Below is a small trained network, with its code and all its weights. Each question gives an input and a target symbol and asks what happens when units are switched off, that is, made to give their printed mean instead of their output.

import numpy as np


def w(rows, s, z=0):
    codes = np.array(rows[::2]) - 128.0
    scale = np.full(codes.shape[1], s)
    scale[-1] = z or s
    return codes * scale


def norm(h):
    return h / np.sqrt((h * h).mean(-1, keepdims=True) + 1e-5)


def f(y):
    return np.maximum(y, 0)


def softmax(a):
    e = np.exp(a - a.max(-1, keepdims=True))
    return e / e.sum(-1, keepdims=True)


def log_softmax(a):
    a = a - a.max(-1, keepdims=True)
    return a - np.log(np.exp(a).sum(-1, keepdims=True))


def net(x, mask):
    ids = ['ΓΘΛΦΨαδεζμω'.index(c) for c in x.split()]
    T = len(ids)
    res = E[ids] + P[:T]
    r = norm(res)
    for j in range(2):
        rows = slice(2 * j, 2 * j + 2)
        q, k, v = (r @ M[0][rows].T for M in (Q, K, V))
        z = softmax(np.where(np.tri(T) > 0, q @ k.T / 2**0.5, -1e9)) @ v
        o = O[0][rows]
        res = res + np.where(mask[j], z, o[:, -1]) @ o[:, :-1]
    y = f(norm(res) @ A[0][:, :-1].T + A[0][:, -1])
    res = res + np.where(mask[2:18], y, B[0][:, -1]) @ B[0][:, :-1]
    return log_softmax(norm(res)[-1] @ U[:, :-1].T + U[:, -1])


Q, K, V, O, A, B = {}, {}, {}, {}, {}, {}
E = w([
[53,143,114,64],'Γ',
[190,198,169,121],'Θ',
[3,106,84,150],'Λ',
[152,199,188,105],'Φ',
[165,154,103,102],'Ψ',
[169,210,141,55],'α',
[51,157,161,130],'δ',
[104,185,115,78],'ε',
[100,174,187,140],'ζ',
[171,167,120,160],'μ',
[106,151,166,178],'ω',
],0.0035)
P = w([
[157,80,121,132],'0',
[52,254,44,104],'1',
[113,144,204,104],'2',
[61,233,47,117],'3',
[110,149,206,108],'4',
[67,221,44,122],'5',
[106,150,209,109],'6',
],0.0046)
Q[0] = w([
[163,89,75,130],'h1',
[105,160,195,125],'h1',
[157,70,255,128],'h2',
[145,164,100,208],'h2',
],0.0098)
K[0] = w([
[182,36,158,119],'h1',
[97,209,111,153],'h1',
[83,255,147,162],'h2',
[182,71,158,156],'h2',
],0.01)
V[0] = w([
[113,172,56,45],'h1',
[56,118,132,146],'h1',
[139,133,171,255],'h2',
[220,161,64,179],'h2',
],0.0056)
O[0] = w([
[187,31,44,140,254],'h1',
[107,41,150,86,192],'h1',
[189,7,59,128,174],'h2',
[113,3,203,28,87],'h2',
],0.0049,0.0033)
A[0] = w([
[67,203,194,24,22],'n1',
[47,63,149,241,56],'n2',
[225,175,104,111,178],'n3',
[205,111,152,175,84],'n4',
[26,162,83,78,69],'n5',
[187,2,100,63,100],'n6',
[191,156,67,59,123],'n7',
[131,147,62,171,25],'n8',
[71,188,79,185,121],'n9',
[141,48,150,61,4],'n10',
[211,180,201,82,156],'n11',
[58,148,50,43,157],'n12',
[136,105,247,210,129],'n13',
[49,102,214,218,117],'n14',
[143,121,92,190,109],'n15',
[80,217,154,118,24],'n16',
],0.0055,0.0042)
B[0] = w([
[96,162,118,1,168],'n1',
[85,132,184,109,185],'n2',
[107,95,180,141,203],'n3',
[90,110,167,122,156],'n4',
[193,143,113,183,186],'n5',
[99,196,138,186,223],'n6',
[86,100,95,150,188],'n7',
[164,127,134,48,144],'n8',
[153,87,143,74,212],'n9',
[95,108,97,74,145],'n10',
[173,92,72,172,202],'n11',
[158,120,209,147,254],'n12',
[163,214,150,109,252],'n13',
[101,136,44,118,235],'n14',
[113,138,132,97,158],'n15',
[69,65,89,83,152],'n16',
],0.0076,0.0035)
U = w([
[15,58,182,118,128],'Γ',
[37,128,62,44,89],'Θ',
[214,110,188,172,170],'Λ',
[204,195,2,137,22],'Φ',
[126,76,148,54,152],'Ψ',
[72,83,57,217,253],'α',
[78,237,166,170,105],'δ',
[250,135,137,107,70],'ε',
[179,25,56,74,169],'ζ',
[151,115,234,62,163],'μ',
[126,144,241,213,86],'ω',
],0.0091,0.0025)

Each question gives the input, a string of symbols that net reads in full, and the target symbol t.
The units are the heads (2 rows each of Q, K, V and O) and the neurons (one row each of A and B). Each row of codes is followed by its name. A weight is (code - 128) times the scale printed after its matrix; where a second scale follows, it is the last column's (O, A, B and U).
mask holds one flag per unit, heads first, then neurons. A switched-off unit (its flag False) gives its mean, the last column of its rows in O or B, instead of its output. The means were averaged over made-up inputs and are rounded, as every weight is.
A unit's drop is (log p(t) with every unit on - log p(t) with that unit switched off) / (log p(t) with every unit on - log p(t) with every unit switched off).
The circuit of an input: a set's keep is (log p(t) with only the set's units on - log p(t) with every unit switched off) / (log p(t) with every unit on - log p(t) with every unit switched off). Starting from the 12 units with the biggest drops (on a tie, the unit counted first), units are removed one at a time, each time the one whose removal leaves the highest keep (on an exact tie, the one counted first), for as long as the keep stays at least 0.8.
circuit, biggest first: the units of the circuit, biggest drop first
most important unit: the unit with the biggest drop
top k neurons: the k neurons with the biggest drops, biggest first
heads that matter: for each layer, one digit per head in row order, 1 if its drop is at least 0.15 and else 0, layers parted by /
drop when u is switched off: that unit's drop, to one decimal
input μ ω ω Ψ, target Γ: circuit, biggest first => [h2; n13; n6; n12]
input Θ Ψ α, target ζ: circuit, biggest first => [h1; n7]
input Γ Γ ζ Ψ, target δ: circuit, biggest first => [h2]
input Ψ Θ Λ ω Θ Γ, target μ: circuit, biggest first => [h2; n12]
input ω ω δ, target Θ: top 3 neurons => [n14; n12; n6]
input μ ω ω Γ, target Γ: heads that matter => 01
input Λ Θ Γ Ψ Φ, target ε: heads that matter => 11
input μ Λ ω Φ, target Γ: heads that matter => 01
input Λ ζ ω ζ, target ε: circuit, biggest first => [n9; n5; n12]
input ζ ω ω μ, target ζ: circuit, biggest first => [n13; n9; n6]
input Θ δ ω δ μ δ, target ω: heads that matter => 01
input Θ μ ζ, target Φ: heads that matter => 11
input ω δ ω ε, target α: heads that matter => 01
input ω ω ω, target δ: heads that matter => 10
input ζ ζ μ, target ω: heads that matter => 10
input Ψ ζ δ, target Θ: heads that matter => 01
input ω ω δ ω ω μ ω, target δ: most important unit => n13
input ζ δ ω δ α, target ζ: circuit, biggest first => [n11; n13]
input Λ δ ω Λ ζ, target Φ: circuit, biggest first => [n14; n11]
input ζ δ ω Γ, target ζ: most important unit => h2
input Ψ Λ δ Γ ζ ω, target μ: top 2 neurons => [n12; n1]
input Λ ω Γ ω Θ ω, target ε: top 3 neurons => [n9; n14; n6]
input ζ Ψ ω ε, target ζ: top 2 neurons => [n13; n6]
input ω ζ μ ω ω Φ, target α: drop when n7 is switched off => 0.2
input Θ δ μ, target ω: drop when n4 is switched off => 0.2
input ω ζ δ ζ, target α: drop when n6 is switched off => 0.3
input ζ ω ω Λ δ μ, target ζ: drop when n13 is switched off => 0.2
input δ α ω Φ μ Λ, target Φ: top neuron => [n9]
